Each row has a name. Each question is about the rows just above it. Places in a row count from 1.

(53): [ 40 -27 -27 -43 -43 -43 -43]
(191): [ 27 -18   9   9 -35 -14  53]
(163): [ 52 -18  30 -11 -11  52  16]
(95): [-67 -45  51  61  61 -67  -7]
(151): [  7 -16   6 -36 -30 -28  -3]
(76): [-20  24  42 -29 -23   2   7]
(21): [-20  24  42 -29 -23  -8  42]
(141): [-66 -18   9  35  34 112  -7]
(18): [ 67 -25  44 -36 -74 -32  33]
(182): [ 44 -45  12 -26  61 -67  31]
(186): [ 25 -45  41  22 -74  26   0]
At which places does (95) hold [-67]? => 1 6
Every place of [-43] in (53): => 4 5 6 7
At which places does (163) hold [52]? => 1 6
Every place of [9] in (191): => 3 4

(141): [-34  -8  37 -26 -34  35]
(76): [-28  -6  31 -22 -28 -28]
(18): [-1 -2  7 -1 42  6]
(191): [-89 -20  98 -68 -21  17]
(151): [ 83  -1  63 -45 -60  59]
(95): [-58   1  63 -45 -60  59]
(163): [-2 -2 -2  0  0 -2]
(186): [-50 -12  56 -37 -47  54]
(21): [-83 -17  89 -65 -85  82]
(182): [ 22   4 -19  18  24 -19]
(53): [ 43  12 -59  43  42  42]
Places of [43] in row (53): => 1 4
At which places does (163) hold [-2]? => 1 2 3 6
Every place of [-2] in (18): => 2
Every place of [82] in (21): => 6
Every place of [18] in (182): => 4
Every place of [6] in (18): => 6
Every place of [-22] in (76): => 4

(21): [ 20  20  18  95 -30]
(163): [-82  11  22  11  11]
(141): [-67   2   2 -10   2]
(76): [ 23  68  94  52 -15]
(182): [ 0  0 21 22 22]
(95): [ 39  23  23  17 -26]
At which places does (21) hold [20]? => 1 2
At which places does (163) hold [11]? => 2 4 5
At which places does (76) hold [94]? => 3
At which places does (95) hold [23]? => 2 3
Every place of [22] in (182): => 4 5
Places of [23] in row (76): => 1
Every place of [2] in (141): => 2 3 5

(116): [ 15 -23  48 -17 -48  48 -48]
(76): [ 14 -35   6  29  14  29 -18]
(191): [ 12  16   0  13  -2 -10 -21]
(163): [  5 -49   2   3  -6   2 -34]
(141): [ 15 -10  13   3 -12   9  -1]
(53): [  4  12 -10  12  12  13 -47]
(95): [  4 -37   7 -10  -3  37  10]
(151): [-36  20  10 -49  20  51  20]
At which places does (151) hold [20]? => 2 5 7
Places of [12] in row (53): => 2 4 5
At which places does (76) hold [6]? => 3
At which places does (95) hold [7]? => 3
Places of [51] in row (151): => 6
Places of [-35] in row (76): => 2
Places of [-48] in row (116): => 5 7

(182): [ 48  68  67 -99  63]
(18): [   1 -100    1    1    1]
(141): [ 20  17  69 -85 107]
(151): [ -65  -66  -65   53 -102]
(191): [-34 -31  37 -34  27]
(163): [48  2 67 39 63]
(116): [-40  28 -30  28  28]
At which places does (18) hold [1]? => 1 3 4 5
Places of [-85] in row (141): => 4
Every place of [-65] in (151): => 1 3
Places of [28] in row (116): => 2 4 5
Every place of [-31] in (191): => 2

(186): [22  0 22  1 -5 22 33]
(53): [ 73 -23 -12 -27 -33 -41  25]
(163): [ 35   7  35  51 -34 -44  51]
(191): [ 23 -23 -12 -27  25 -41  25]
(141): [-37 -37 -85  14  85 -37 -37]
(116): [ 24  52  57 -15 -76  52  24]
(182): [-12  23 -42   6  32 -70  53]
(21): [-13  19  15  13  11  40 -44]
(95): [ -71  -46 -105   15  108  -89   65]
Places of [51] in row (163): => 4 7
Places of [25] in row (191): => 5 7
At which places does (186) hold [22]? => 1 3 6
Places of [-37] in row (141): => 1 2 6 7
Places of [24] in row (116): => 1 7

(53): [  6   9 -21 -33  -9  43   2   1 -33]
(141): [-12 -17  17   1 -17   8   8 -17  -1]
(95): [  2  25  -1  55 -15  27  53  -1  18]
(21): [-11  11 -22 -55 -21  33 -15  58 -39]
(18): [-14 -15 -15 -15   5 -42 -37  34   4]
(116): [ -4  13 -15 -38 -18  40  -2  36 -34]
(182): [   1  -10  -76 -102   -3   35  -50   19  -67]
(163): [  4   0  67 102  13 -16  43 -43  70]
(76): [-13 -16 -16 -16  52 -13 -13  34 -32]
(151): [ -9  15   6 -15 -19  26   7  43 -16]
At which places does (76) hold [-32]? => 9
At which places does (141) hold [-17]? => 2 5 8
Every place of [53] in (95): => 7
At which places does (53) hold [-33]? => 4 9

(21): [ 54 -20  29 -41   5   5   5  16  16  23  20  16   5  14  -9]
(95): [-4 20 16 26 -4 20 -3 15 20 17 27 27 -4 14 -5]
(182): [ 27  -8  16  26   6  -5  -3  15 -35  17  27  27  -4  10   6]
(163): [ 27  -8  16  26   6  20  -3  15 -35  17  27  27  -4  19  -8]
(141): [ 54 -20  29  -4 -43 -21  18 -22  36   6  -8 -32  50  20 -65]
Every place of [5] in (21): => 5 6 7 13
At which places does (182) hold [-8]? => 2
Places of [-4] in row (95): => 1 5 13
Every place of [-3] in (95): => 7
Every place of [-8] in (163): => 2 15
Every place of [16] in (21): => 8 9 12

(21): [  29  -98   13   27   31   69 -106  -41  -43   21  -69  -60  -26   -6
   -6   20  -61   36   -2]
(95): [ -4   8 -23 -26  48  -3 -49   0 -23  53 -50  10   0  -5 -28  -3 -49  48
 -42]
(182): [-73  34  -9 -70  -9  54  41  39  22 -20  24  50  67  -9 -35  95  36   8
  19]
(186): [  71   67   68   95  -34    7   67  -88    3   -2   49  -51 -102  -92
   67  -56   67  -35   67]
Every place of [67] in (186): => 2 7 15 17 19
Every place of [-23] in (95): => 3 9
Places of [19] in row (182): => 19
Every place of [-3] in (95): => 6 16
Places of [68] in row (186): => 3
At which places does (182) hold [-9]? => 3 5 14

(182): [ 21   0 -42  17  21 -30 -18  21 -41 -26  36 -48 -21  21]
(53): [-24   2 -36 -44 -36 -26 -36  59 -21  38  59 -36  23 -33]
(76): [ 22  42 -11  22 -19 -24  29  70 -28 -35  42 110  22 -36]
At which places does (53) hold [-36]? => 3 5 7 12
At which places does (76) hold [22]? => 1 4 13
Places of [21] in row (182): => 1 5 8 14

(182): [16 -5 14  9  7]
(163): [-4 14 -4  5 -4]
(53): [-3 -3 15 -3 -1]
(76): [50  7 -3  7 34]
(151): [79 40 -3 49 85]
(116): [-4 -4 -4 -4 87]
At which places does (163) hold [-4]? => 1 3 5
Every place of [-4] in (116): => 1 2 3 4

(141): [-41 -25 -78  57  30  23]
(182): [-55  -4 -58  25  15  33]
(76): [ 25 -55  -4 -29  34 -58]
(191): [ 6  6  3  3 -2  3]
(53): [ 16   2  52  27  -2 -18]
(186): [-49  10 -49 -49  10  47]
(116): [ -5 -52   7   4  32 -38]
(21): [ 12 -65  16  -7  36 -54]
(95): [ 34 -62  26 -10  45 -72]
(18): [-24  45 -50   2 -42  45]
(163): [  8 -48  17  24  31 -39]
(151): [-54   6 -50  18  -2  43]
At which places does (191) hold [6]? => 1 2
At which places does (186) hold [-49]? => 1 3 4

(116): [ 11 -41  14   0 -48]
(163): [  4 -18   6   0  75]
(151): [53 53 53  2 53]
(182): [ 21 -48  49   7  21]
(141): [  6 -12 -13  -6  -1]
(191): [ 3  7 68 17 12]
(53): [ 21 -48  49   7 -16]
(186): [-43   3  93   0   8]
(95): [  0 -25 -39  -1  11]
(76): [-42  -3  12  54  36]
At which places does (151) hold [53]? => 1 2 3 5
Every place of [49] in (182): => 3

(116): [ -6  13 -40 -16  26  31 -25   6  38  11 -27 -67  25 -44  25   2 -18  21
  57   6 -16  25  14  24  11 -12 -39  -1  25  71  16 -62  25 -89  25 -42
  14 -56  25  -1   3  -1]
(182): [-88  29  36  84  -1  14  19  38  19  -5   9  76  53 -22   5   7 -20  -8
 -22  52  13  84  13 -43 -12  48 -60 -20  18 -19  26  50  27  16 -67   7
   9 -47  38 -30  25 -60]
(18): [ 12   4 -36 -25 -61  33 -28  -4  37  10 -24 -67 -40 -55  36   4 -13  18
  48   3 -16  29  12  16 -40  18 -21   1 -28  75  22 -61  -3 -83  66 -40
  -3  36  25  -7   5   4]
Every place of [12] in (18): => 1 23
Every place of [-40] in (18): => 13 25 36
Places of [25] in row (116): => 13 15 22 29 33 35 39
At which places does (182) hold [13]? => 21 23
Every place of [13] in (116): => 2
Places of [-60] in row (182): => 27 42
Every place of [-27] in (116): => 11

(151): [-13  92  23  23  92  23]
(191): [-6  1 10  0 14 -1]
(53): [ 14  -2 -27  -3  -1   2]
(163): [ 15  -2 -27  22 -19   2]
(116): [-11   2  20   1 -11  -1]
(141): [ 14  -2 -24 -22 -30   2]
(21): [-14   3  24   2   1  -2]
(186): [-9  2 17  2 36 -1]
(182): [-12   3  21   2  62  -2]
(76): [-14   2  24  -3  -9  -2]
(18): [-23  -2 -23 -23 -23 -23]
(95): [14 -2 -2 -2 -2 -2]
Places of [-2] in row (95): => 2 3 4 5 6
At which places does (18) hold [-23]? => 1 3 4 5 6
Every place of [2] in (53): => 6
Places of [10] in row (191): => 3
At which places does (151) hold [23]? => 3 4 6
At which places does (163) hold [-27]? => 3

(76): [69 67 69 67 67]
(53): [15 78 78 78 78]
(141): [52  3 54 67 66]
(186): [56 56 56 56 56]
(163): [24 55 77 91 91]
At which places does (186) hold [56]? => 1 2 3 4 5
Places of [69] in row (76): => 1 3
At which places does (76) hold [67]? => 2 4 5
Every place of [55] in (163): => 2
At which places does (53) hold [78]? => 2 3 4 5
At which places does (141) hold [52]? => 1

(53): [ 10  25   2  70   4   8 -22  64  93  97 -58]
(141): [ 43 -42 -42  -6 -42 -42 -37 -42  -1  -7 -12]
(18): [ 64  -3  64  -3  -3  -1  -3  64  64  97 -58]
(95): [ 1 -3  0 65  1 -1  2 -4  1  3  2]
At which places does (18) hold [64]? => 1 3 8 9
Every place of [-42] in (141): => 2 3 5 6 8

(182): [-15  -5  22  22 -15  60  -5 -15 -15 -15  61]
(186): [ 13   8  14  14   5  -2  31  80 -15  14  -7]
(53): [ 10 -14  71  30  66  21 -22   8 -41 -93  89]
(141): [-15  -6  -3  22 -15  60 -11  27  20 -14  47]
Places of [-15] in row (182): => 1 5 8 9 10
At which places does (186) hold [-2]? => 6
Every place of [22] in (182): => 3 4
At which places does (141) hold [22]? => 4
At which places does (186) hold [14]? => 3 4 10

